Below is a small trained network, with its code and all its weights. Each question gives an input and a class and asks what happens when units are switched off, that is, made to give their printed mean instead of their output.

import numpy as np


def w(rows, s, z=0):
    codes = np.array(rows[::2]) - 128.0
    scale = np.full(codes.shape[1], s)
    scale[-1] = z or s
    return codes * scale


def f(y):
    return np.maximum(y, 0)


def log_softmax(a):
    a = a - a.max(-1, keepdims=True)
    return a - np.log(np.exp(a).sum(-1, keepdims=True))


def net(x, mask):
    res = np.array(x, float).reshape(1, 3) / 4 @ E
    y = f(res @ A[0][:, :-1].T + A[0][:, -1])
    res = res + np.where(mask, y, B[0][:, -1]) @ B[0][:, :-1]
    return log_softmax(res[-1] @ U[:, :-1].T + U[:, -1])


A, B = {}, {}
E = w([
[219,120,241],'x0',
[141,8,113],'x1',
[55,111,216],'x2',
],0.011)
A[0] = w([
[157,139,158,120],'neuron 0',
[26,121,171,151],'neuron 1',
[142,45,131,90],'neuron 2',
[67,127,181,55],'neuron 3',
[174,129,197,32],'neuron 4',
[32,115,58,76],'neuron 5',
[73,254,150,33],'neuron 6',
[199,106,215,149],'neuron 7',
[103,122,191,153],'neuron 8',
[148,208,122,98],'neuron 9',
[52,110,45,111],'neuron 10',
[104,28,95,124],'neuron 11',
[43,114,145,100],'neuron 12',
[197,164,40,68],'neuron 13',
[24,153,83,145],'neuron 14',
[210,158,48,60],'neuron 15',
[73,125,170,2],'neuron 16',
],0.012,0.004)
B[0] = w([
[191,135,125,169],'neuron 0',
[168,72,61,216],'neuron 1',
[49,145,238,194],'neuron 2',
[127,44,44,175],'neuron 3',
[216,157,143,196],'neuron 4',
[212,172,150,248],'neuron 5',
[24,75,255,227],'neuron 6',
[209,170,128,252],'neuron 7',
[200,99,68,193],'neuron 8',
[74,65,177,194],'neuron 9',
[191,166,163,255],'neuron 10',
[43,143,242,225],'neuron 11',
[209,59,80,190],'neuron 12',
[176,44,119,222],'neuron 13',
[253,181,174,251],'neuron 14',
[140,30,116,216],'neuron 15',
[144,61,90,157],'neuron 16',
],0.0087,0.0093)
U = w([
[240,206,143,86],'0',
[182,4,61,117],'1',
[92,112,240,131],'2',
[155,155,96,249],'3',
[85,137,112,96],'4',
[112,171,111,99],'5',
[119,147,96,98],'6',
],0.013,0.02)

Each question gives the input, the list of numbers given to net, and the class t.
The units are the neurons (one row each of A and B). Each row of codes is followed by its name. A weight is (code - 128) times the scale printed after its matrix; where a second scale follows, it is the last column's (A, B and U).
mask holds one flag per neuron, in row order. A switched-off neuron (its flag False) gives its mean, the last column of its row in B, instead of its output. The means were averaged over made-up inputs and are rounded, as every weight is.
A unit's drop is (log p(t) with every unit on - log p(t) with that unit switched off) / (log p(t) with every unit on - log p(t) with every unit switched off).
The circuit of an input: a set's keep is (log p(t) with only the set's units on - log p(t) with every unit switched off) / (log p(t) with every unit on - log p(t) with every unit switched off). Starting from the 12 units with the biggest drops (on a tie, the unit counted first), units are removed one at a time, each time the one whose removal leaves the highest keep (on an exact tie, the one counted first), for as long as the keep stays at least 0.8.
units of the circuit, in order: the units of the circuit, biggest drop first
top k neurons: the k neurons with the biggest drops, biggest first
drop of u: that unit's drop, to one decimal
input [8,8,-2], class 0: units of the circuit, in order -> [neuron 7]
input [8,-8,7], class 0: top 4 neurons -> [neuron 7; neuron 4; neuron 8; neuron 11]
input [-8,-8,2], class 0: top 3 neurons -> [neuron 14; neuron 5; neuron 10]
input [-3,6,5], class 2: top 3 neurons -> [neuron 11; neuron 2; neuron 13]
input [-7,-1,6], class 0: top 3 neurons -> [neuron 14; neuron 5; neuron 10]
input [2,3,-1], class 3: top 2 neurons -> [neuron 6; neuron 9]
input [-6,8,3], class 2: top 2 neurons -> [neuron 11; neuron 2]
input [6,-3,-7], class 1: top 2 neurons -> [neuron 15; neuron 14]
input [3,2,1], class 3: top 2 neurons -> [neuron 14; neuron 5]
input [-7,-2,8], class 1: top 2 neurons -> [neuron 1; neuron 3]
input [-5,-2,-7], class 1: top 2 neurons -> [neuron 15; neuron 13]
input [0,6,-4], class 2: units of the circuit, in order -> [neuron 11; neuron 2]
input [6,7,-3], class 2: top 4 neurons -> [neuron 2; neuron 14; neuron 11; neuron 5]
input [-8,-4,-6], class 0: units of the circuit, in order -> [neuron 14]
input [-6,-8,-4], class 2: top 2 neurons -> [neuron 6; neuron 9]
input [0,-6,8], class 1: drop of neuron 1 -> 0.1
input [-2,1,-1], class 3: drop of neuron 7 -> 0.4
input [-2,7,-5], class 2: drop of neuron 11 -> 0.4
